[ 1.18  1.63  4.14  0.51 -0.66 -2.97  0.83  1.66 -2.03 -1.83  0.70 -1.79
 -0.59 -0.76 -0.64 -1.11 -0.55  0.82 -1.37  0.52 -0.74 -1.22 -0.13 -0.82
  2.02  0.49  0.89 -0.06 -1.87 -1.30  0.51 -0.96  0.74 -0.47 -0.08  0.67
  0.46  0.30 -0.41 -0.49  0.74 -1.17 -1.96  1.81  2.01 -0.73]
gp/C
[-0.03 -0.01  5.63 -0.52  0.06  0.02  1.91  5.85 -4.61 -2.28 -2.67  1.78
  0.21  0.62  0.11 -1.95 -1.22  1.50  0.00  2.78  1.35  0.23 -0.71 -2.49
  2.71  4.45 -1.51  0.61  0.51 -4.01  0.76  0.07 -0.43  3.53  0.22 -0.21
 -1.68  1.48  1.66  1.03  0.25  0.06  1.12 -0.06 -1.74 -0.77]
Mz/K
[-1.29  0.47  7.29 -0.30 -3.08  2.91  0.67  3.15 -4.44 -2.44 -3.89 -0.95
  1.55  0.14  0.95 -0.71 -0.95  0.57  0.16  2.26  1.40 -0.05 -0.35 -1.36
  3.17  2.70  2.02 -0.64  1.34 -3.07  1.13 -1.32 -0.09  2.91 -1.53 -0.49
 -1.25  1.42  0.94 -0.79  0.40 -3.01  4.21 -1.84 -1.96 -0.14]
Mz/K
[ 2.50  2.52  2.66 -1.24  0.19 -4.11  1.67  5.02 -0.32 -1.56 -0.50 -1.61
 -0.07 -0.09 -0.78 -0.68 -2.41  2.53 -0.97  3.12 -0.72 -1.39  0.30 -1.72
  3.77  0.56  1.00  2.01  0.32 -2.52  0.33  1.42  1.14 -0.91  0.03  0.10
  1.09 -0.05 -1.77 -1.14  1.01 -2.42 -4.65  2.12  0.04 -0.90]
gp/C
[ 0.19  0.31  6.29  4.25 -0.63  0.30  1.17  1.60 -3.58 -0.17 -4.53  0.94
  0.06  0.64  0.11 -0.91 -0.34  0.51 -1.75 -1.27  0.40 -0.98 -0.53 -1.44
  5.39  1.75 -0.24 -0.10 -0.57 -0.18  0.58 -2.37  0.56  1.25  0.58  0.80
 -2.08  0.89  0.56 -0.70 -0.20 -3.83  3.39 -3.13  0.57  0.29]
Mz/L
[ 1.21  2.30  7.82 -1.17  0.32 -1.09  3.02  6.46 -3.16 -3.88  1.23 -0.15
 -0.62 -0.20  0.19 -1.85 -1.59  1.24 -2.21  0.94 -0.86 -1.01 -0.26 -3.19
  5.98  3.46  1.00  0.74 -0.99 -2.76 -0.30 -0.58  1.09  0.53  0.32  1.31
 -0.36  1.34 -0.34 -1.52 -0.22 -4.37 -0.79 -0.48  0.05 -0.41]
gp/W
[-0.68 -0.94  4.36  2.70  0.11 -2.54  0.97 -0.87 -3.44 -1.92  0.34  1.02
  0.96 -1.60  0.19 -0.68 -0.46  0.10 -0.51  1.50  0.62 -0.51 -0.65 -1.47
  2.81  1.66 -0.59  0.22 -1.24  1.35  0.96 -1.49 -0.12 -1.05 -0.36  0.74
 -1.00 -0.18  0.68  1.74 -0.50 -0.88  1.86 -1.58  0.52 -0.35]
Mz/L
[-1.16 -1.54  3.49  1.74 -2.03  2.36  0.17 -0.77 -2.29 -2.09 -1.45  1.45
  0.51 -0.77  1.42  1.56 -0.09  0.89  0.92  4.17  2.26 -0.39 -0.82 -0.61
  1.24  1.26  0.91 -0.51  0.52  0.39  1.42 -0.21 -1.22  1.54  0.69 -1.20
 -1.15  0.02  0.46  2.13 -0.56  1.43  2.87 -0.83 -0.76  0.37]
Mz/K
[-0.38 -1.23  4.85  2.74  0.62  0.08  0.88  0.86 -2.41 -1.35  0.11  2.55
  0.51 -0.65  0.61 -0.36 -0.90  0.02 -0.18  2.85  1.25 -0.43 -0.48 -1.27
  2.22  2.63 -1.41  0.08 -0.95  1.60  0.48 -0.20 -1.00 -0.22  0.74 -0.98
 -2.08  0.90  0.62  2.36 -1.06  0.01  1.87 -2.17  0.03  0.72]
Mz/L
[ 1.88  2.38  7.69  1.43 -0.56 -0.42  1.13  6.22 -0.62 -1.79 -0.35 -0.26
  0.24  0.47 -0.45  1.30  0.68  1.68 -0.81  2.94 -0.63 -1.55  0.52 -2.27
  6.13  2.19 -0.27  1.76 -0.66 -1.49  2.17  0.81  0.48  0.28  2.41  0.11
 -0.44 -0.24  0.15 -0.83  0.07 -4.19 -2.99  1.93 -0.65  0.33]
gp/C
[ 0.78 -1.39  5.13  1.26  0.49  1.39  0.70  4.18 -5.43 -3.60 -0.57  0.65
 -0.65 -1.01  1.01 -1.59 -0.35  0.10 -2.77  0.76  0.61  0.40 -1.31  0.51
  1.19  0.96  3.60 -0.89 -0.61 -1.52  0.33 -1.99 -0.15  2.21 -0.62  0.69
 -0.69  1.78 -0.94 -0.11 -0.46 -0.47  5.13 -1.33 -0.53  0.16]
Mz/L
[-0.41 -0.46  1.06 -1.35  0.10 -2.41  0.44 -0.41 -1.32 -0.28 -0.99  0.66
 -0.02 -0.91  0.11 -1.67 -1.40 -1.44  2.80 -0.08  1.21 -0.85  0.84 -3.02
  1.65  3.13 -1.82 -0.10  0.33 -0.54  0.30 -0.15  0.05  0.47 -1.36  1.52
 -0.15 -0.11  0.50  0.93 -0.28  0.67 -1.08 -2.93  1.88  0.90]
Mz/L
[-1.71 -4.15  2.36  2.99 -0.80 -1.63  0.18 -5.18 -4.32 -2.13 -2.17  1.87
 -0.74 -1.68  2.43 -1.50 -0.54 -0.66 -1.21  0.70  0.95 -1.45 -1.29  1.97
 -0.55  1.76  0.70 -0.47 -1.38  3.68  0.76 -2.16 -0.96 -0.77  0.40 -0.75
 -0.48  0.35 -1.21  4.38 -0.90  5.33  2.49 -2.31  4.57  0.93]
Mz/L
[ 1.24  1.67  5.24  3.42 -2.19 -0.66  1.58  3.15 -2.79 -3.00 -2.69 -1.76
  0.54 -0.13  0.73  0.44 -1.24  3.02 -2.05  2.78  0.17 -0.98 -0.81 -0.49
  4.27  0.91  2.17  0.82 -0.13 -0.67  1.35 -0.15  0.63  0.65  0.58  0.40
  0.40  1.07 -1.42  0.26  0.49 -2.44  0.09  2.45  0.52 -1.55]
gp/C
[ 0.96  1.56  1.79  5.71 -0.57 -2.86  0.76  0.71  0.37  0.34  1.97  0.23
 -0.14  0.72 -1.21  0.69  0.48  2.42 -0.50  0.53 -0.10 -0.91 -0.61 -1.67
  3.73 -0.11 -1.57  1.07 -0.25 -0.07  1.15 -0.21  0.92  0.29  1.20 -0.05
 -1.16 -0.53  1.04  0.27  0.43 -1.93 -3.78  4.79  0.68 -2.69]
gp/C
[-1.59 -0.74  2.93  5.75 -1.87  1.40  0.07  0.82 -2.40 -1.95  4.60  0.63
  1.07 -1.01  1.14  1.91  0.43  1.60  0.49  3.52  1.98  0.01 -1.54 -0.12
  1.83  1.67 -0.33 -0.35  0.84 -0.19  1.54 -0.81 -1.24  1.28 -0.57 -1.77
 -1.55  0.14  0.72  2.82  0.19 -1.21  3.51  1.36 -1.59 -1.56]
Mz/K
[ 2.04  0.50  5.84  3.88 -1.29 -0.95  1.39  3.82 -4.35 -4.28 -3.70 -1.90
  0.57 -2.13 -0.09 -0.18 -1.64  2.55 -3.39  3.30  0.46 -1.01 -0.79  0.22
  4.01 -0.94  4.67  0.45 -0.51 -0.94  1.63 -0.49  1.18  0.79  0.48 -0.72
 -0.43  0.97 -2.30  0.00  1.06 -2.01  1.28  1.62 -0.19 -1.21]
gp/C
[ 3.77 -0.39  2.92  3.14  0.91 -1.18  0.32  1.31 -2.51 -2.90 -4.63 -1.57
 -0.48 -0.51 -1.49 -0.36 -0.42  2.44 -4.77  3.32 -0.33  0.08 -1.03  0.56
 -0.05 -3.19  3.38  0.93 -1.35  2.46  0.21  0.78  0.23  0.62 -0.01 -0.13
  0.02  0.55 -0.49 -0.51  0.31  0.64 -0.72  2.40 -0.88 -0.45]
gp/C
[ 1.39  2.21  6.47 -1.16  0.85 -1.77  1.96  4.46 -0.97 -2.69 -1.17 -0.25
  0.07  0.46 -1.12 -1.22 -1.18  1.86 -3.13  1.91 -1.53 -0.73  0.02 -1.96
  4.74  0.02 -0.12  0.97 -1.53 -1.18 -0.58  0.68  0.36 -0.64  1.26  0.77
  0.07  0.84  0.40 -2.20  0.19 -4.33 -2.08 -0.59  0.30  0.01]
gp/W
